Below is a small trained network, with its code and all its weights. Each question gives an input and a target symbol and asks what happens when units are switched off, that is, made to give their printed mean instead of their output.

import numpy as np


def w(rows, s, z=0):
    codes = np.array(rows[::2]) - 128.0
    scale = np.full(codes.shape[1], s)
    scale[-1] = z or s
    return codes * scale


def f(y):
    return y / 2 * (1 + np.tanh(0.7978845608 * (y + 0.044715 * y**3)))


def softmax(a):
    e = np.exp(a - a.max(-1, keepdims=True))
    return e / e.sum(-1, keepdims=True)


def log_softmax(a):
    a = a - a.max(-1, keepdims=True)
    return a - np.log(np.exp(a).sum(-1, keepdims=True))


def net(x, mask):
    ids = ['ΓΞΦβδηπ'.index(c) for c in x.split()]
    T = len(ids)
    res = E[ids] + P[:T]
    r = res
    for j in range(3):
        rows = slice(2 * j, 2 * j + 2)
        q, k, v = (r @ M[0][rows].T for M in (Q, K, V))
        z = softmax(np.where(np.tri(T) > 0, q @ k.T / 2**0.5, -1e9)) @ v
        o = O[0][rows]
        res = res + np.where(mask[j], z, o[:, -1]) @ o[:, :-1]
    y = f(res @ A[0][:, :-1].T + A[0][:, -1])
    res = res + np.where(mask[3:7], y, B[0][:, -1]) @ B[0][:, :-1]
    return log_softmax(res[-1] @ U[:, :-1].T + U[:, -1])


Q, K, V, O, A, B = {}, {}, {}, {}, {}, {}
E = w([
[84,66,188],'Γ',
[7,190,89],'Ξ',
[134,188,186],'Φ',
[131,75,123],'β',
[111,80,159],'δ',
[84,84,94],'η',
[132,52,140],'π',
],0.019)
P = w([
[254,233,27],'0',
[107,130,135],'1',
[82,122,149],'2',
[68,123,151],'3',
[63,120,149],'4',
[58,112,151],'5',
[66,103,151],'6',
[53,105,170],'7',
[53,99,147],'8',
[52,88,144],'9',
[54,82,165],'10',
[46,82,167],'11',
[61,93,165],'12',
],0.0082)
Q[0] = w([
[107,186,163],'h0',
[157,225,115],'h0',
[248,205,111],'h1',
[66,174,103],'h1',
[170,114,223],'h2',
[117,101,156],'h2',
],0.017)
K[0] = w([
[95,128,192],'h0',
[18,67,161],'h0',
[5,99,227],'h1',
[175,77,198],'h1',
[191,223,132],'h2',
[196,157,77],'h2',
],0.015)
V[0] = w([
[115,13,8],'h0',
[255,154,144],'h0',
[27,23,177],'h1',
[222,7,251],'h1',
[126,216,127],'h2',
[226,229,149],'h2',
],0.01)
O[0] = w([
[89,6,132,66],'h0',
[204,66,121,96],'h0',
[107,147,189,1],'h1',
[188,78,214,13],'h1',
[97,150,130,180],'h2',
[124,119,90,149],'h2',
],0.012,0.0072)
A[0] = w([
[239,22,254,84],'n0',
[57,150,70,10],'n1',
[81,219,188,86],'n2',
[119,191,119,4],'n3',
],0.0099,0.0037)
B[0] = w([
[133,154,188,196],'n0',
[128,127,203,247],'n1',
[162,100,72,250],'n2',
[85,44,252,197],'n3',
],0.011,0.016)
U = w([
[209,254,235,130],'Γ',
[101,115,153,91],'Ξ',
[160,125,73,254],'Φ',
[169,3,124,155],'β',
[184,86,166,132],'δ',
[101,5,62,78],'η',
[196,87,209,43],'π',
],0.0075,0.006)

Each question gives the input, a string of symbols that net reads in full, and the target symbol t.
The units are the heads (2 rows each of Q, K, V and O) and the neurons (one row each of A and B). Each row of codes is followed by its name. A weight is (code - 128) times the scale printed after its matrix; where a second scale follows, it is the last column's (O, A, B and U).
mask holds one flag per unit, heads first, then neurons. A switched-off unit (its flag False) gives its mean, the last column of its rows in O or B, instead of its output. The means were averaged over made-up inputs and are rounded, as every weight is.
A unit's drop is (log p(t) with every unit on - log p(t) with that unit switched off) / (log p(t) with every unit on - log p(t) with every unit switched off).
The circuit of an input: a set's keep is (log p(t) with only the set's units on - log p(t) with every unit switched off) / (log p(t) with every unit on - log p(t) with every unit switched off). Starting from all 7 units, units are removed one at a time, each time the one whose removal leaves the highest keep (on an exact tie, the one counted first), for as long as the keep stays at least 0.8.
units of the circuit, in order: the units of the circuit, biggest drop first
most important unit: the unit with the biggest drop
top k neurons: the k neurons with the biggest drops, biggest first
which heads matter: for each layer, one digit per head in row order, 1 if its drop is at least 0.15 and else 0, layers parted by /
drop when u is switched off: that unit's drop, to one decimal
input Φ Ξ Φ, target Ξ: top 2 neurons	[n3; n2]
input Ξ β Φ π β Γ η η Γ β Ξ π, target Ξ: most important unit	n1
input Φ η β β β δ Φ π, target Φ: units of the circuit, in order	[h0; n3; h1]
input η Ξ Φ δ δ Φ Φ Ξ π, target η: top 2 neurons	[n0; n3]
input Γ π η Φ Φ β η, target Γ: which heads matter	011
input Γ β β δ Φ β Ξ Γ Φ η Φ Ξ Γ, target Γ: units of the circuit, in order	[h1; n0; n3]
input Ξ π Ξ β Γ π δ, target Ξ: top 2 neurons	[n1; n3]
input η π Φ π β, target η: units of the circuit, in order	[h0; h1]
input Γ π δ, target Γ: top 3 neurons	[n0; n2; n3]
input Γ Φ Φ Φ η π Ξ Φ Φ Φ β η, target Γ: units of the circuit, in order	[h1; h0]
input η Ξ δ, target η: units of the circuit, in order	[h0; h1]
input Γ β Φ π Φ β Φ η Ξ δ π β, target Γ: which heads matter	010
input π β Ξ π Ξ Φ β, target π: which heads matter	110
input Ξ β β, target Ξ: units of the circuit, in order	[n1; h1; h0]
input Φ η Γ, target Φ: units of the circuit, in order	[h0; h1; n1]
input π Φ Φ Φ π, target π: units of the circuit, in order	[h1; n0]
input η δ Φ β Φ Γ Φ δ, target η: top 2 neurons	[n0; n3]
input Γ Φ Ξ Ξ Ξ Ξ Φ Γ η Φ Φ Φ β, target Γ: top neuron	[n2]
input Ξ η Φ β β Φ Ξ Ξ Ξ β β Φ Γ, target Ξ: top 2 neurons	[n1; n3]
input Φ Φ Φ δ β β η β β Γ Φ η, target Φ: top 2 neurons	[n1; n3]
input η Φ Ξ Φ η β, target η: top 2 neurons	[n0; n3]
input π β Ξ π π Ξ η, target π: drop when h0 is switched off	0.5
input π β π, target π: drop when n1 is switched off	-0.1
input Ξ β η Γ β Γ Φ Γ Φ π Φ π η, target Ξ: drop when h1 is switched off	0.7
input π β δ Ξ Φ Γ π π Φ η, target π: drop when n0 is switched off	0.9
